Each row has a class, written as a number after it.
[-181,-311,-354,-550,-626,271,244,486,-1,-40,87,325,-324,155,-88,79,425,267,-514,-104,-294,245,280,31,-554,-370,87,303,-361,481,33,-428,27,-196,-725,-378,-96,9,189] : 0
[-110,58,14,-88,-128,-62,-126,219,50,-84,-3,-128,9,-20,115,58,127,-37,132,-46,-170,-19,-171,68,65,-58,-69,38,-56,16,-58,13,-102,95,-74,-39,-73,65,104] : 5
[129,496,405,457,539,-443,-249,-278,140,39,20,-507,435,-394,151,-30,-260,-378,644,-14,163,-289,-527,46,672,407,-248,-410,386,-565,35,485,-37,191,792,460,44,96,-25] : 1
[-226,-369,-409,-610,-577,286,453,409,-59,98,24,584,-369,306,-202,50,267,420,-784,-115,-276,252,505,-124,-698,-238,199,496,-474,644,110,-360,48,-467,-674,-270,36,2,206] : 3
[2,72,5,42,83,-116,42,75,114,20,55,-127,112,-160,102,40,32,-162,-5,7,69,-46,-184,41,106,9,-157,-21,-33,-83,68,109,19,-175,231,134,-112,70,62] : 3
[-64,-4,-44,-196,-217,-57,-17,224,-5,-17,39,10,-23,7,29,-12,183,69,-73,-75,-194,47,-68,5,-134,-73,-59,58,-34,81,15,-111,-24,3,-244,-132,-45,43,105] : 9
[-164,-224,-223,-422,-537,186,171,351,-57,14,67,278,-241,200,-110,55,327,188,-463,-100,-256,203,120,23,-438,-255,85,171,-299,420,10,-320,-12,-164,-525,-319,-123,13,115] : 9
[103,395,402,309,476,-524,-308,-211,69,10,-78,-265,293,-244,78,-67,-363,-85,617,-167,27,-260,-383,-122,590,539,-243,-204,424,-355,-7,566,-100,139,543,564,317,104,21] : 10
[-223,-323,-360,-522,-621,311,278,478,-18,-23,68,351,-354,280,-10,66,440,293,-574,-56,-343,302,251,32,-560,-395,207,382,-398,535,56,-424,-35,-246,-676,-447,-150,9,197] : 11
[44,358,320,206,340,-416,-217,-115,7,19,-89,-159,210,-218,25,-113,-327,-24,515,-140,5,-264,-341,-89,504,455,-216,-135,370,-310,13,506,-115,84,437,467,274,68,3] : 10
[105,416,382,352,501,-442,-172,-248,116,26,47,-455,435,-431,156,-33,-218,-382,503,36,216,-286,-544,22,604,279,-211,-377,317,-520,70,450,-83,117,737,344,-8,136,-22] : 11
[-135,-357,-437,-529,-515,339,515,299,-31,112,120,374,-316,159,-141,108,361,200,-766,41,-156,201,387,26,-580,-440,172,298,-481,545,187,-455,146,-434,-355,-317,-236,-67,94] : 1
[-94,-235,-321,-401,-310,137,417,233,-13,63,116,295,-199,4,-126,61,253,89,-602,45,-104,130,231,-19,-415,-321,41,184,-295,368,207,-310,222,-386,-247,-203,-181,8,44] : 2
[-130,27,-21,-187,-154,31,34,153,-54,15,-89,147,-113,42,-111,20,-59,176,-45,-96,-114,-51,83,-39,34,133,-11,198,-35,167,-10,149,-158,-148,-56,138,131,22,123] : 9
[-105,170,59,44,-67,-116,-139,118,21,-71,-20,-106,22,-86,110,38,122,-19,233,-91,-103,-48,-153,55,155,80,-73,-27,94,-54,-97,140,-105,127,-55,36,32,106,168] : 9
[-128,-11,-70,-289,-190,-9,76,253,1,40,-71,197,-111,-5,-27,23,12,237,-76,-135,-149,-59,149,-76,-96,95,-24,288,-96,165,42,103,-127,-198,-153,101,138,65,160] : 4
[-103,75,-19,-108,-39,-140,40,89,-19,11,-67,124,-63,-46,-46,-22,-12,173,75,-176,-106,-60,136,-94,23,180,-24,175,26,76,33,177,-29,-92,-106,165,180,54,147] : 7
[9,266,219,180,252,-353,-207,-91,54,9,-127,-142,70,-123,18,-63,-255,37,468,-176,-57,-149,-136,-76,370,423,-181,-42,237,-184,-75,376,-64,121,211,452,262,34,82] : 5
[38,-24,-54,-123,-43,-10,248,54,68,55,94,22,64,-126,-30,-17,93,-32,-238,46,46,21,-79,-21,-46,-79,-50,-31,-79,56,140,17,65,-235,57,45,-95,32,129] : 6
[-83,47,39,-121,30,-239,-6,39,-12,-1,-57,76,5,-47,20,-2,-8,178,106,-116,-118,-125,57,-105,66,193,-51,178,66,45,53,163,-89,-109,-17,187,150,80,92] : 10
[-40,33,25,-93,-193,-62,-55,119,90,-66,4,-64,-39,48,-22,-34,138,25,70,-130,-144,67,-164,59,38,-7,30,-2,-8,47,-52,-21,-82,93,-128,-35,10,5,139] : 0
[-41,201,181,1,126,-278,-76,-108,5,25,-85,-88,53,-152,-31,56,-152,64,293,-117,-17,-210,-46,-49,264,293,-66,46,120,-79,-11,289,-116,71,243,294,172,96,123] : 4
[-106,37,-1,-117,-164,-92,-14,188,-24,-58,25,54,-49,17,-5,14,175,79,8,-135,-173,54,-147,4,-87,-18,-28,57,-45,131,-17,2,-5,-16,-242,-72,49,65,106] : 1
[-122,-93,-143,-348,-235,25,157,192,-62,39,-58,303,-202,138,-134,-30,38,346,-256,-166,-206,68,343,-150,-325,68,103,219,-151,294,62,-39,-61,-198,-408,-32,97,4,105] : 0
[34,278,243,199,278,-408,-261,-128,45,13,-69,-188,100,-133,-12,-65,-205,35,481,-231,-52,-186,-261,-97,362,457,-199,-54,234,-209,-61,329,-110,106,249,447,234,42,117] : 3
[-122,-60,-101,-218,-344,143,57,287,-11,-12,36,115,-168,99,-17,58,142,98,-182,-90,-191,129,0,60,-186,-117,43,79,-160,240,-19,-133,-28,-46,-282,-152,-33,7,92] : 11
[83,353,348,383,444,-502,-460,-109,40,-110,-22,-482,269,-308,217,-90,-123,-319,733,-131,3,-268,-638,53,546,305,-333,-326,426,-475,-108,338,-22,390,396,326,147,114,-80] : 6
[-4,388,373,279,399,-515,-323,-218,32,-19,-108,-289,226,-268,32,-46,-316,-136,676,-149,28,-371,-471,-65,612,477,-283,-160,334,-373,-72,492,-101,258,557,531,276,99,-16] : 4
[43,180,63,130,217,-204,63,-105,32,65,110,-150,193,-255,74,-49,-22,-229,26,22,104,-136,-274,-34,108,55,-177,-208,80,-166,114,114,172,-111,351,134,-61,88,-1] : 6
[41,378,331,265,225,-394,-363,15,71,-74,24,-341,294,-253,129,-84,-84,-248,529,-89,-4,-188,-596,59,469,251,-230,-327,395,-410,-66,333,-93,317,328,229,127,111,20] : 8
[-159,-40,-121,-222,-337,69,58,313,17,-40,9,124,-100,110,3,33,206,147,-173,-76,-228,96,47,4,-150,-83,4,174,-135,269,10,-55,-39,-140,-248,-94,-40,46,186] : 9
[62,366,369,287,480,-558,-300,-185,78,-27,-92,-289,263,-215,4,-78,-314,-60,609,-194,-32,-221,-362,-126,523,504,-248,-182,377,-335,-14,471,-70,156,425,520,288,86,65] : 8
[-168,-74,-119,-283,-195,-57,167,43,-32,45,-77,268,-212,53,-136,19,82,301,-96,-187,-181,-31,224,-116,-86,127,106,309,-103,266,50,30,-61,-118,-185,97,208,43,178] : 6
[-120,21,7,-189,-107,-137,137,184,-8,4,-30,212,-78,-63,-84,-14,3,220,-63,-141,-92,-49,130,-127,-51,140,11,212,-56,159,32,206,-65,-215,-196,166,177,95,208] : 5
[62,201,160,130,180,-211,35,-76,137,42,86,-214,249,-257,37,1,-22,-237,82,40,133,-106,-395,31,253,43,-124,-211,35,-220,70,188,10,-45,390,153,-68,85,93] : 4
[-127,-132,-134,-316,-403,60,119,302,49,-41,47,143,-200,101,-91,20,262,153,-276,-135,-213,198,49,40,-270,-182,89,118,-185,284,0,-215,-13,-60,-401,-214,14,-4,169] : 8
[-48,59,-85,-7,8,-159,164,-48,65,87,119,-43,51,-143,22,-9,149,-132,-123,-19,17,-56,-130,1,-83,-50,-61,-115,-65,-55,97,-80,124,-127,151,-13,-98,59,39] : 8
[-248,-431,-460,-598,-738,392,364,425,-88,-13,77,508,-397,316,-137,67,511,332,-749,-9,-258,289,389,27,-734,-491,218,381,-500,613,47,-524,65,-286,-808,-528,-160,-25,121] : 2
[96,348,228,284,387,-334,-96,-227,90,22,60,-335,314,-394,124,31,-135,-286,374,44,182,-241,-358,-5,470,213,-215,-292,237,-400,79,330,62,71,572,318,-50,91,40] : 7
[13,72,47,66,-40,-102,-186,120,31,-87,32,-171,24,-31,132,9,104,-22,173,-66,-87,41,-190,45,58,13,-138,-81,58,-24,-64,34,-46,85,-84,-4,-90,32,42] : 7
[-57,140,63,-49,41,-247,-65,48,35,17,-77,-13,2,-134,-46,8,-83,117,205,-189,-103,-119,10,-88,163,267,-125,128,94,-16,13,202,-66,-65,69,277,191,64,156] : 9
[-18,41,-41,-33,39,-75,109,31,26,48,51,-53,38,-122,65,52,53,-103,-69,55,13,-37,-78,21,1,-46,-91,-17,-58,-32,80,10,89,-129,182,60,-120,47,-24] : 1
[13,252,242,132,111,-237,-281,16,47,-62,-7,-248,125,-163,99,-50,-73,-117,441,-87,-78,-105,-425,51,368,204,-167,-167,222,-254,-98,213,-146,251,162,192,80,42,74] : 11
[-17,267,180,143,249,-294,-205,-94,21,-1,-130,-121,118,-116,8,-55,-220,11,425,-138,-37,-207,-112,-85,338,386,-127,-22,238,-181,-35,376,-84,106,259,378,224,55,38] : 0
[-123,44,-17,-143,-214,6,-49,166,35,-3,16,-25,-33,-9,3,68,144,-41,53,-123,-201,8,-217,79,12,12,-86,-24,-97,64,-65,-56,-62,65,-108,-28,4,53,123] : 6
[-158,-118,-118,-342,-260,78,234,232,-22,100,-2,334,-204,126,-157,65,67,301,-323,-185,-202,125,236,-98,-261,35,119,299,-219,350,116,-63,-74,-303,-323,-19,122,58,206] : 11
[-140,80,-12,-193,-78,-176,57,41,-37,45,-27,132,-36,-79,-52,22,18,177,54,-130,-141,-144,-3,-97,71,147,-23,207,22,86,77,116,-118,-95,33,133,158,109,148] : 10
[97,463,457,485,492,-572,-446,-176,107,-135,-49,-481,385,-296,157,-127,-195,-290,814,-131,33,-230,-657,7,675,385,-278,-399,456,-502,-91,521,-78,406,476,367,150,119,-1] : 4
[-74,-195,-245,-402,-324,164,339,252,78,80,74,122,-93,23,-53,42,212,46,-545,62,-94,140,106,20,-320,-289,44,126,-282,284,180,-245,74,-300,-124,-205,-191,4,30] : 6
[-211,-262,-235,-536,-606,200,215,420,-67,-3,71,303,-276,176,-96,67,427,228,-467,-114,-288,170,82,43,-452,-292,118,258,-319,459,47,-349,-70,-166,-604,-373,-106,43,156] : 6
[-27,-85,-120,-229,-188,132,334,138,43,53,122,107,-10,-65,-23,47,195,17,-389,123,30,55,76,9,-164,-237,83,86,-202,169,117,-77,36,-266,-17,-83,-142,8,156] : 1
[-129,-256,-269,-459,-509,231,208,332,6,23,99,232,-247,177,-120,70,371,175,-459,-99,-246,220,63,47,-391,-314,86,212,-317,444,59,-391,-70,-186,-474,-305,-103,18,203] : 0
[104,344,234,285,423,-429,-89,-262,139,56,45,-344,333,-354,69,-47,-150,-346,381,8,152,-269,-463,-3,471,254,-227,-339,282,-423,79,301,67,69,655,358,19,92,-19] : 0
[-114,1,-44,-250,-77,-169,56,200,50,30,-88,138,-49,46,-59,-20,-47,209,-74,-155,-218,-2,63,-115,-66,149,-31,225,-43,166,90,99,-57,-193,-113,148,146,48,107] : 11
[-129,-369,-419,-491,-493,240,500,243,-35,83,154,387,-282,155,-142,50,375,211,-795,56,-111,216,338,-32,-645,-414,117,217,-444,479,196,-487,172,-419,-466,-377,-308,-33,46] : 3
[1,133,6,32,36,-138,127,-24,82,50,121,-98,125,-267,-6,-4,54,-166,-37,34,83,-80,-98,19,57,-19,-111,-158,3,-116,102,35,134,-81,223,68,-102,62,42] : 2
[-76,-27,-106,-124,-178,-43,230,74,36,69,103,82,9,-46,-59,-2,173,-70,-288,-7,-13,42,-85,15,-146,-143,23,6,-177,107,119,-97,79,-207,52,-112,-114,47,43] : 10
[-54,167,122,26,-60,-115,-177,166,69,-69,0,-124,80,-41,79,-28,43,-64,222,-80,-101,-52,-336,66,235,90,-75,-30,125,-101,-66,144,-135,138,65,81,85,63,127] : 3
[-63,83,70,-37,-85,-114,-104,181,39,-94,15,-48,2,-30,56,10,83,0,128,-88,-125,-23,-248,52,100,26,-82,-32,67,13,-20,94,-58,58,-56,14,41,79,79] : 4
[-113,-13,-117,-102,-188,-22,-23,231,27,-81,30,5,-88,31,61,-3,234,36,-27,-111,-217,60,25,45,-165,-65,-59,74,-55,191,-78,-80,27,-20,-285,-82,-15,48,173] : 6
[-113,95,28,-137,-26,-112,13,122,-12,18,-63,100,0,-67,-50,19,-33,175,82,-132,-110,-129,54,-99,77,187,-30,193,14,64,58,207,-93,-135,-12,197,151,43,177] : 8
[109,401,298,270,417,-400,-136,-165,80,77,85,-383,371,-423,138,17,-155,-347,417,13,138,-286,-453,29,474,272,-272,-329,270,-451,70,320,-5,78,646,378,-16,123,33] : 1
[26,110,43,2,125,-243,109,-30,77,46,76,-106,84,-290,64,24,7,-132,44,22,66,-112,-179,-25,129,31,-135,-129,31,-158,109,68,97,-63,203,147,-55,87,50] : 5
[-88,-95,-121,-185,-283,83,-36,290,58,-62,-2,39,-132,126,79,15,222,60,-118,-55,-197,152,-92,87,-138,-158,7,141,-119,180,-61,-122,-71,-19,-263,-151,-3,17,83] : 2
[8,241,237,72,261,-353,-125,-158,-17,7,-84,-80,90,-210,-48,-52,-209,19,387,-149,-22,-232,-189,-114,398,398,-112,-82,276,-170,2,368,-90,109,272,403,251,82,52] : 6
[1,30,-15,-86,-23,-61,168,32,77,42,99,-34,44,-155,13,5,85,-84,-94,38,24,-71,-93,37,41,-88,-35,-17,-45,-48,100,0,45,-100,170,25,-87,33,84] : 4
[-17,176,163,33,251,-339,-103,-82,42,0,-104,-104,74,-142,-16,-8,-179,22,361,-141,-85,-213,-113,-100,324,351,-118,55,174,-137,1,297,-88,28,240,400,224,79,83] : 0
[-14,295,193,185,104,-266,-301,73,59,-79,-19,-295,132,-191,144,-9,-64,-169,405,-132,-52,-89,-349,48,275,214,-253,-210,218,-239,-98,258,-4,164,177,179,57,100,-1] : 9
[-67,193,115,28,175,-286,-108,-60,14,8,-99,-44,80,-169,-16,10,-151,26,345,-107,-72,-259,-91,-64,301,319,-138,94,161,-123,20,293,-65,63,232,351,201,89,91] : 4
[150,528,497,516,644,-500,-351,-309,108,1,-12,-558,503,-403,213,-98,-374,-375,729,39,231,-355,-637,-11,791,427,-289,-448,503,-628,38,614,-107,222,899,505,29,123,-100] : 11
[16,47,-44,-136,-105,42,233,132,52,33,130,24,54,-154,-15,11,94,-18,-270,81,69,31,-35,3,-52,-128,-25,-36,-69,28,122,33,31,-244,22,-20,-151,34,158] : 7
[85,192,118,169,242,-264,-42,-214,101,64,50,-280,208,-244,32,21,-38,-208,220,-24,103,-137,-287,-4,288,132,-165,-200,81,-178,77,146,16,-17,456,215,-96,52,9] : 0
[-132,-89,-138,-250,-275,19,96,329,-4,-24,20,121,-116,69,63,49,217,49,-235,-28,-177,105,11,45,-247,-169,-1,124,-135,222,-5,-120,3,-114,-332,-181,-42,101,73] : 5
[-80,127,92,-66,27,-254,-63,90,45,-5,-62,26,-32,-121,-59,-52,-102,145,201,-215,-105,-79,-67,-86,136,252,-72,64,107,-57,40,203,-72,-3,-26,227,218,64,81] : 11
[-74,-233,-290,-352,-348,230,438,267,19,115,149,289,-151,41,-109,41,238,92,-634,54,-59,170,246,-28,-459,-321,48,148,-389,342,165,-294,165,-419,-291,-199,-201,-15,132] : 5
[-154,-414,-479,-551,-547,286,558,305,-15,90,148,419,-345,135,-135,72,471,216,-833,15,-126,234,447,1,-684,-489,210,327,-478,558,196,-524,167,-454,-508,-417,-215,8,126] : 0
[-119,-127,-117,-276,-311,78,66,261,-60,-52,19,134,-132,144,-25,-10,228,156,-238,-29,-222,124,-29,-6,-216,-176,50,168,-125,273,29,-142,-52,-110,-333,-233,-83,40,71] : 9
[-143,-13,-50,-162,-219,-17,-45,243,-46,-90,23,64,-129,-10,15,-2,158,19,16,-82,-189,3,-118,55,-62,-78,-37,72,-25,82,-32,-80,4,74,-261,-105,4,24,32] : 11
[-127,94,-5,-151,-35,-96,37,86,-58,16,-39,93,-93,-154,-75,103,-32,155,107,-164,-94,-132,92,-81,94,189,-93,182,-31,115,27,149,-65,-68,-60,228,149,80,218] : 3
[102,452,467,395,342,-474,-448,-147,100,-88,-20,-527,328,-229,74,-63,-203,-285,650,-125,10,-150,-700,63,579,373,-265,-411,346,-462,-164,384,-122,358,413,322,112,64,54] : 9
[-57,-252,-308,-420,-469,316,462,216,77,75,134,288,-206,102,-170,37,308,174,-664,11,-52,253,269,8,-442,-362,211,161,-395,408,135,-290,69,-369,-329,-275,-170,-45,223] : 0
[-97,-188,-251,-402,-393,153,441,318,4,86,132,295,-189,-15,-154,52,215,108,-633,-32,-48,175,203,-7,-504,-269,7,93,-358,314,192,-257,182,-422,-338,-229,-175,37,68] : 4
[-58,58,-39,-55,-14,-93,158,25,48,45,81,27,72,-178,-8,41,90,-114,-90,19,16,-72,-25,9,43,-9,-47,-38,-59,-12,121,42,98,-135,151,67,-76,67,38] : 2
[-1,139,57,46,58,-150,86,-19,33,5,104,-73,88,-221,4,-6,72,-87,39,-14,50,-62,-146,-10,98,36,-127,-98,19,-54,68,108,55,-141,139,110,-85,71,122] : 2
[-108,45,13,-167,8,-126,39,129,-10,42,-121,123,-27,7,-29,47,-105,131,-7,-131,-117,-39,37,-105,42,192,-57,198,-45,120,73,210,-55,-203,35,207,193,87,36] : 2
[102,445,421,317,517,-507,-332,-248,32,2,-96,-302,309,-286,19,-57,-397,-110,668,-156,53,-305,-429,-132,614,566,-250,-246,387,-414,-13,585,-94,188,541,583,259,102,34] : 0
[-118,64,-1,-203,-111,-16,25,130,9,48,-58,58,-48,-60,-76,60,-40,133,43,-113,-135,-117,-20,-37,60,152,-82,199,-51,72,5,122,-105,-104,8,184,123,47,168] : 6
